Below is a small trained network, with its code and all its weights. Each question gives an input and a target symbol and asks what happens when units are switched off, that is, made to give their printed mean instead of their output.

import numpy as np


def w(rows, s, z=0):
    codes = np.array(rows[::2]) - 128.0
    scale = np.full(codes.shape[1], s)
    scale[-1] = z or s
    return codes * scale


def f(y):
    return np.maximum(y, 0)


def softmax(a):
    e = np.exp(a - a.max(-1, keepdims=True))
    return e / e.sum(-1, keepdims=True)


def log_softmax(a):
    a = a - a.max(-1, keepdims=True)
    return a - np.log(np.exp(a).sum(-1, keepdims=True))


def net(x, mask):
    ids = ['ΞΨαβδεζημστφω'.index(c) for c in x.split()]
    T = len(ids)
    res = E[ids] + P[:T]
    u = 0
    for l in range(2):
        q, k, v = (res @ M[l].T for M in (Q, K, V))
        z = softmax(np.where(np.tri(T) > 0, q @ k.T / 3**0.5, -1e9)) @ v
        res = res + np.where(mask[u], z, O[l][:, -1]) @ O[l][:, :-1]
        u += 1
        y = f(res @ A[l][:, :-1].T + A[l][:, -1])
        res = res + np.where(mask[u : u + 8], y, B[l][:, -1]) @ B[l][:, :-1]
        u += 8
    return log_softmax(res[-1] @ U[:, :-1].T + U[:, -1])


Q, K, V, O, A, B = {}, {}, {}, {}, {}, {}
E = w([
[127,129,99,131,99,136,112,230,147,62],'Ξ',
[164,134,115,99,124,171,149,176,86,129],'Ψ',
[115,65,82,116,206,169,65,91,165,139],'α',
[133,118,115,101,132,145,113,184,122,120],'β',
[207,59,105,113,209,188,180,79,114,148],'δ',
[98,139,147,122,168,61,76,116,84,53],'ε',
[162,112,89,97,107,206,128,173,119,109],'ζ',
[77,203,107,102,146,178,39,110,11,73],'η',
[71,119,148,115,160,96,137,172,190,159],'μ',
[117,139,147,87,146,146,163,150,127,183],'σ',
[151,35,129,109,128,57,161,89,196,58],'τ',
[162,204,178,103,98,70,186,114,1,65],'φ',
[71,160,159,111,103,88,163,179,165,134],'ω',
],0.0099)
P = w([
[173,164,48,157,186,107,126,174,142,134],'0',
[152,77,176,210,148,141,79,166,121,127],'1',
[133,103,125,86,244,150,128,178,114,69],'2',
[152,196,62,150,153,122,152,133,166,108],'3',
[124,77,57,124,114,69,111,154,55,176],'4',
[120,102,163,69,198,157,143,146,122,67],'5',
[129,187,87,130,112,133,163,103,174,107],'6',
[112,59,221,154,81,151,82,116,104,125],'7',
[83,102,150,31,179,151,162,122,124,56],'8',
[100,197,111,104,86,129,169,82,175,117],'9',
[70,66,100,78,67,86,140,97,70,155],'10',
[83,111,206,7,140,146,158,91,126,59],'11',
[101,201,118,99,93,144,168,53,184,142],'12',
],0.011)
Q[0] = w([
[171,181,111,248,69,114,98,87,157,188],'L0H1',
[96,121,35,108,95,83,149,114,109,155],'L0H1',
[129,198,85,96,194,131,178,134,168,96],'L0H1',
],0.017)
K[0] = w([
[188,135,84,178,253,129,87,187,112,127],'L0H1',
[143,100,216,201,127,205,74,111,141,99],'L0H1',
[128,170,148,115,137,151,171,67,189,105],'L0H1',
],0.013)
V[0] = w([
[186,173,92,97,16,181,102,134,11,17],'L0H1',
[3,110,145,143,28,37,74,170,210,3],'L0H1',
[179,13,59,148,131,240,87,114,234,104],'L0H1',
],0.006)
O[0] = w([
[234,206,98,87,225,68,89,129,135,208,6],'L0H1',
[159,123,212,241,199,141,116,119,114,193,10],'L0H1',
[184,134,255,106,31,166,44,118,175,96,171],'L0H1',
],0.0079,0.0013)
A[0] = w([
[103,112,177,81,154,59,114,97,131,122,250],'L0N1',
[222,115,175,74,189,70,71,180,131,166,195],'L0N2',
[108,37,248,179,68,182,85,97,86,123,120],'L0N3',
[192,131,196,200,78,128,56,101,133,193,38],'L0N4',
[98,233,103,136,70,149,173,137,227,144,159],'L0N5',
[121,58,155,255,164,100,130,178,56,179,254],'L0N6',
[119,128,89,110,105,92,103,111,123,171,252],'L0N7',
[69,146,174,74,106,161,172,218,149,232,175],'L0N8',
],0.0071,0.0035)
B[0] = w([
[150,118,110,138,135,131,91,101,132,61,252],'L0N1',
[199,152,164,119,191,85,56,132,149,136,209],'L0N2',
[136,110,93,132,1,132,120,114,132,156,224],'L0N3',
[99,215,146,121,125,60,99,142,143,180,152],'L0N4',
[163,195,98,141,132,174,156,108,159,143,238],'L0N5',
[91,127,106,247,124,128,147,120,117,162,218],'L0N6',
[138,116,98,166,97,157,109,107,142,110,212],'L0N7',
[161,118,90,154,116,168,103,190,131,75,254],'L0N8',
],0.0093,0.0043)
Q[1] = w([
[152,227,47,136,57,204,152,68,214,109],'L1H1',
[77,9,182,103,137,79,73,159,70,120],'L1H1',
[141,111,131,112,117,135,120,215,105,184],'L1H1',
],0.011)
K[1] = w([
[114,115,136,112,138,123,127,9,115,152],'L1H1',
[155,123,109,146,120,150,132,249,150,140],'L1H1',
[137,80,131,136,131,99,106,190,114,114],'L1H1',
],0.013)
V[1] = w([
[207,122,154,97,120,194,213,131,102,216],'L1H1',
[190,62,148,153,114,18,198,88,167,75],'L1H1',
[135,210,158,134,100,95,152,161,2,86],'L1H1',
],0.0078)
O[1] = w([
[131,118,54,77,119,180,142,229,177,177,3],'L1H1',
[85,56,146,87,154,7,127,111,218,90,82],'L1H1',
[55,255,70,139,114,112,80,95,148,124,63],'L1H1',
],0.0094,0.0049)
A[1] = w([
[96,98,172,207,31,76,93,97,149,221,3],'L1N1',
[110,132,49,201,89,27,114,123,50,210,209],'L1N2',
[137,174,80,15,38,55,66,133,181,136,181],'L1N3',
[110,89,167,1,130,159,124,148,139,37,132],'L1N4',
[71,186,40,228,128,184,161,153,81,171,55],'L1N5',
[157,134,56,84,160,161,143,204,203,179,106],'L1N6',
[43,45,69,131,33,197,168,155,76,142,68],'L1N7',
[44,140,160,173,229,133,164,116,83,72,174],'L1N8',
],0.0067,0.0046)
B[1] = w([
[140,174,149,2,154,142,195,175,82,127,204],'L1N1',
[112,132,123,129,145,223,159,117,190,113,241],'L1N2',
[79,52,117,124,100,96,65,169,91,246,186],'L1N3',
[96,172,145,101,149,157,130,139,222,195,238],'L1N4',
[169,107,222,121,194,77,147,107,129,203,218],'L1N5',
[125,108,94,93,151,109,176,152,62,68,166],'L1N6',
[122,196,90,141,153,11,133,63,143,90,255],'L1N7',
[76,85,95,105,110,127,124,154,73,153,225],'L1N8',
],0.0087,0.0063)
U = w([
[162,109,134,133,115,102,48,157,85,157,157],'Ξ',
[82,40,157,193,127,149,159,176,68,180,168],'Ψ',
[114,89,197,113,186,52,159,109,193,152,63],'α',
[143,118,138,68,76,91,127,124,59,148,98],'β',
[154,233,198,87,163,132,83,117,162,167,35],'δ',
[190,158,101,196,158,101,78,168,190,106,103],'ε',
[163,79,108,122,132,126,81,160,61,122,165],'ζ',
[73,162,92,141,113,73,89,138,165,222,108],'η',
[87,151,71,218,80,73,104,49,128,56,230],'μ',
[8,119,95,36,123,222,180,189,155,96,155],'σ',
[181,165,99,67,195,30,200,134,76,82,4],'τ',
[129,116,97,161,177,120,122,124,178,161,60],'φ',
[204,50,167,175,28,254,123,104,125,62,217],'ω',
],0.0062,0.0036)

Each question gives the input, a string of symbols that net reads in full, and the target symbol t.
The units are the heads (3 rows each of Q, K, V and O) and the neurons (one row each of A and B). Each row of codes is followed by its name. A weight is (code - 128) times the scale printed after its matrix; where a second scale follows, it is the last column's (O, A, B and U).
mask holds one flag per unit, layer by layer, with each layer's heads first. A switched-off unit (its flag False) gives its mean, the last column of its rows in O or B, instead of its output. The means were averaged over made-up inputs and are rounded, as every weight is.
A unit's drop is (log p(t) with every unit on - log p(t) with that unit switched off) / (log p(t) with every unit on - log p(t) with every unit switched off).
The circuit of an input: a set's keep is (log p(t) with only the set's units on - log p(t) with every unit switched off) / (log p(t) with every unit on - log p(t) with every unit switched off). Starting from the 12 units with the biggest drops (on a tie, the unit counted first), units are removed one at a time, each time the one whose removal leaves the highest keep (on an exact tie, the one counted first), for as long as the keep stays at least 0.8.
circuit, biggest first: the units of the circuit, biggest drop first
unit that matters most: the unit with the biggest drop
top k neurons: the k neurons with the biggest drops, biggest first
top k neurons in layer l: the k neurons of layer l with the biggest drops, biggest first
input σ μ φ σ σ, target τ: unit that matters most -> L1N1
input σ ε Ξ σ β ζ Ξ ζ α μ σ ζ φ, target η: circuit, biggest first -> L1H1, L1N3
input τ Ξ σ φ Ξ Ξ Ξ, target η: circuit, biggest first -> L1H1, L1N3
input β σ σ α σ σ ε δ Ξ σ ζ, target η: top 2 neurons in layer 1 -> L1N3, L1N4
input σ Ξ μ σ α Ξ σ σ, target β: circuit, biggest first -> L0N3, L1N1, L0H1, L1N7
input δ σ ζ α Ξ ε α ε, target δ: top 3 neurons -> L1N1, L0N4, L0N2
input τ Ξ Ψ δ σ, target δ: circuit, biggest first -> L0H1, L0N4, L0N2
input α ζ σ μ σ σ δ ε σ Ψ, target μ: circuit, biggest first -> L1H1, L0N1, L0N5
input δ τ σ, target ω: circuit, biggest first -> L0H1, L0N3
input σ σ Ξ ζ σ Ξ α Ξ ζ, target δ: circuit, biggest first -> L0H1, L0N2
input Ξ σ ζ σ Ξ σ σ Ξ, target δ: top 3 neurons -> L1N1, L0N4, L0N6
input α ε σ ω, target μ: circuit, biggest first -> L1H1, L0N5, L0H1
input σ σ δ σ σ τ φ σ σ Ξ σ σ η, target δ: circuit, biggest first -> L1H1, L1N5
input σ ε σ τ, target α: circuit, biggest first -> L1H1
input ζ σ β σ α σ α σ σ σ, target ω: top 2 neurons -> L0N8, L0N5
input σ σ Ξ α σ η φ δ τ Ξ, target α: top 2 neurons -> L0N1, L0N5
input η σ σ Ξ, target δ: top 2 neurons -> L1N5, L0N8
input σ Ξ ε, target σ: circuit, biggest first -> L0H1, L1N4, L1N7
input ζ σ σ Ξ σ σ α α, target μ: top 2 neurons -> L1N7, L0N5
input β α σ σ σ Ξ σ δ, target μ: top neuron -> L1N7
input σ Ξ ε ε σ, target δ: top 2 neurons in layer 0 -> L0N4, L0N6
input α ζ μ τ ω σ ω σ μ, target Ψ: top 2 neurons in layer 1 -> L1N8, L1N7
input ζ α Ψ ζ σ σ β, target ω: top 2 neurons -> L0N8, L1N7
input δ Ξ ω, target Ψ: top 2 neurons in layer 1 -> L1N8, L1N7
input τ Ξ σ τ α, target δ: top 3 neurons -> L1N1, L0N4, L0N2
input σ σ σ, target σ: top 2 neurons in layer 0 -> L0N6, L0N3
